[[ 37  69  17  71]
 [-21 -25 -14 -66]]
->
[[ 71 -66]
 [ 17 -14]
 [ 69 -25]
 [ 37 -21]]

[[  0 -63  63  60  57   2 -62  73 -60]
 [  0   1  10   4 -11   1  -2  17  11]]
->
[[-60  11]
 [ 73  17]
 [-62  -2]
 [  2   1]
 [ 57 -11]
 [ 60   4]
 [ 63  10]
 [-63   1]
 [  0   0]]

[[  5  42  28 -67  31  10  21   6 -31]
 [ 25  15  22 -15 -22 -66   1 -13 -14]
 [ 30 -28  34 -25  31 -26  23 -12  -7]
 [-21 -25 -24  52 -43   4 -16 -10  17]
 [-16  36 -31   3 -12 -38   8 -18   4]
 [-58  66   5  10 -20 -17  32 -40  28]
 [ 11 -49  10  -4  34  26  17   2  -4]]
->
[[-31 -14  -7  17   4  28  -4]
 [  6 -13 -12 -10 -18 -40   2]
 [ 21   1  23 -16   8  32  17]
 [ 10 -66 -26   4 -38 -17  26]
 [ 31 -22  31 -43 -12 -20  34]
 [-67 -15 -25  52   3  10  -4]
 [ 28  22  34 -24 -31   5  10]
 [ 42  15 -28 -25  36  66 -49]
 [  5  25  30 -21 -16 -58  11]]

[[-13  59  -3 -24  -6  20   4  27   5  -6]
 [ 31  36   9 -21 -14 -30 -26  -7  -2  -8]
 [ 10  48 -12  19 -23 -18   9  20  11  13]
 [-35 -11 -10  13  14  19   1  38   2 -17]
 [ 25  49   8 -12  13 -48   1  30  -5   2]
 [-48  39 -13 -17   0 -13 -13  43 -21  -7]
 [ 34 -10 -19  -1   2 -12   5  21 -21 -14]
 [  5  72  10  -7  11  31 -37  52  -3 -28]]
->
[[ -6  -8  13 -17   2  -7 -14 -28]
 [  5  -2  11   2  -5 -21 -21  -3]
 [ 27  -7  20  38  30  43  21  52]
 [  4 -26   9   1   1 -13   5 -37]
 [ 20 -30 -18  19 -48 -13 -12  31]
 [ -6 -14 -23  14  13   0   2  11]
 [-24 -21  19  13 -12 -17  -1  -7]
 [ -3   9 -12 -10   8 -13 -19  10]
 [ 59  36  48 -11  49  39 -10  72]
 [-13  31  10 -35  25 -48  34   5]]

[[ 52 -64  -3 -15  36 -32  78 -50]
 [-30 -14 -34  -5 -31  27  -3  -7]
 [-21 -10 -23 -33 -21  35 -10  10]]
->
[[-50  -7  10]
 [ 78  -3 -10]
 [-32  27  35]
 [ 36 -31 -21]
 [-15  -5 -33]
 [ -3 -34 -23]
 [-64 -14 -10]
 [ 52 -30 -21]]

[[-35   4  22   0 -23 -33   8   5   9   1 -37 -12  -9]
 [-28  21  34  15 -17 -30  27  22  13  39 -31 -20  -2]
 [-31  11  27   2 -14 -29  -3  45  30  57 -33 -62  -3]
 [-16  -1  -3   2 -13  -9  10  -1  -5   3 -12   4   4]
 [ 35 -17 -34 -17  18  35   4  27  30  41  42 -45  -7]
 [-40  22  44  22 -16 -29  -7  17  17  28 -37  -8   2]]
->
[[ -9  -2  -3   4  -7   2]
 [-12 -20 -62   4 -45  -8]
 [-37 -31 -33 -12  42 -37]
 [  1  39  57   3  41  28]
 [  9  13  30  -5  30  17]
 [  5  22  45  -1  27  17]
 [  8  27  -3  10   4  -7]
 [-33 -30 -29  -9  35 -29]
 [-23 -17 -14 -13  18 -16]
 [  0  15   2   2 -17  22]
 [ 22  34  27  -3 -34  44]
 [  4  21  11  -1 -17  22]
 [-35 -28 -31 -16  35 -40]]

[[  2  -7  -3   3  14  -2   1  -8   1  10  -2]
 [ -8  -4 -19 -57  34 -65  34  58 -34 -39  50]
 [ -2  -5  13   2   1  13  11   1  -3 -27 -19]
 [  2  16 -15  -9 -15   7  -8   8 -10   2   7]]
->
[[ -2  50 -19   7]
 [ 10 -39 -27   2]
 [  1 -34  -3 -10]
 [ -8  58   1   8]
 [  1  34  11  -8]
 [ -2 -65  13   7]
 [ 14  34   1 -15]
 [  3 -57   2  -9]
 [ -3 -19  13 -15]
 [ -7  -4  -5  16]
 [  2  -8  -2   2]]
---
[[ 50 -70 -30 -31 -25]
 [ 42  30 -72 -24 -31]
 [ -7  16 -34 -42  54]
 [ 63 -28 -45  19  68]]
->
[ 50  30 -34  19]

[[-70  20]
 [-53  34]
 [ 27   5]
 [ -2  17]]
->
[-70  34]

[[  1  56   5 -70]
 [ 32 -11 -19 -31]
 [ -5  24  15  49]
 [ 20  41  -6  46]
 [ 34 -19   0  17]]
->
[  1 -11  15  46]

[[ 30  18  24 -41   8]
 [-10 -28 -12 -31 -31]
 [  0 -10  26 -19  31]
 [ 75  55  39 -54 -17]]
->
[ 30 -28  26 -54]

[[-40 -31]
 [-38  12]
 [ 78 -35]]
->
[-40  12]

[[-46 -25 -12 -12 -16]
 [ -8  51   9  48 -24]
 [-56 -27  -4  -8 -12]]
->
[-46  51  -4]

[[-18  77 -24  -7]
 [ 18  23 -66   3]]
->
[-18  23]
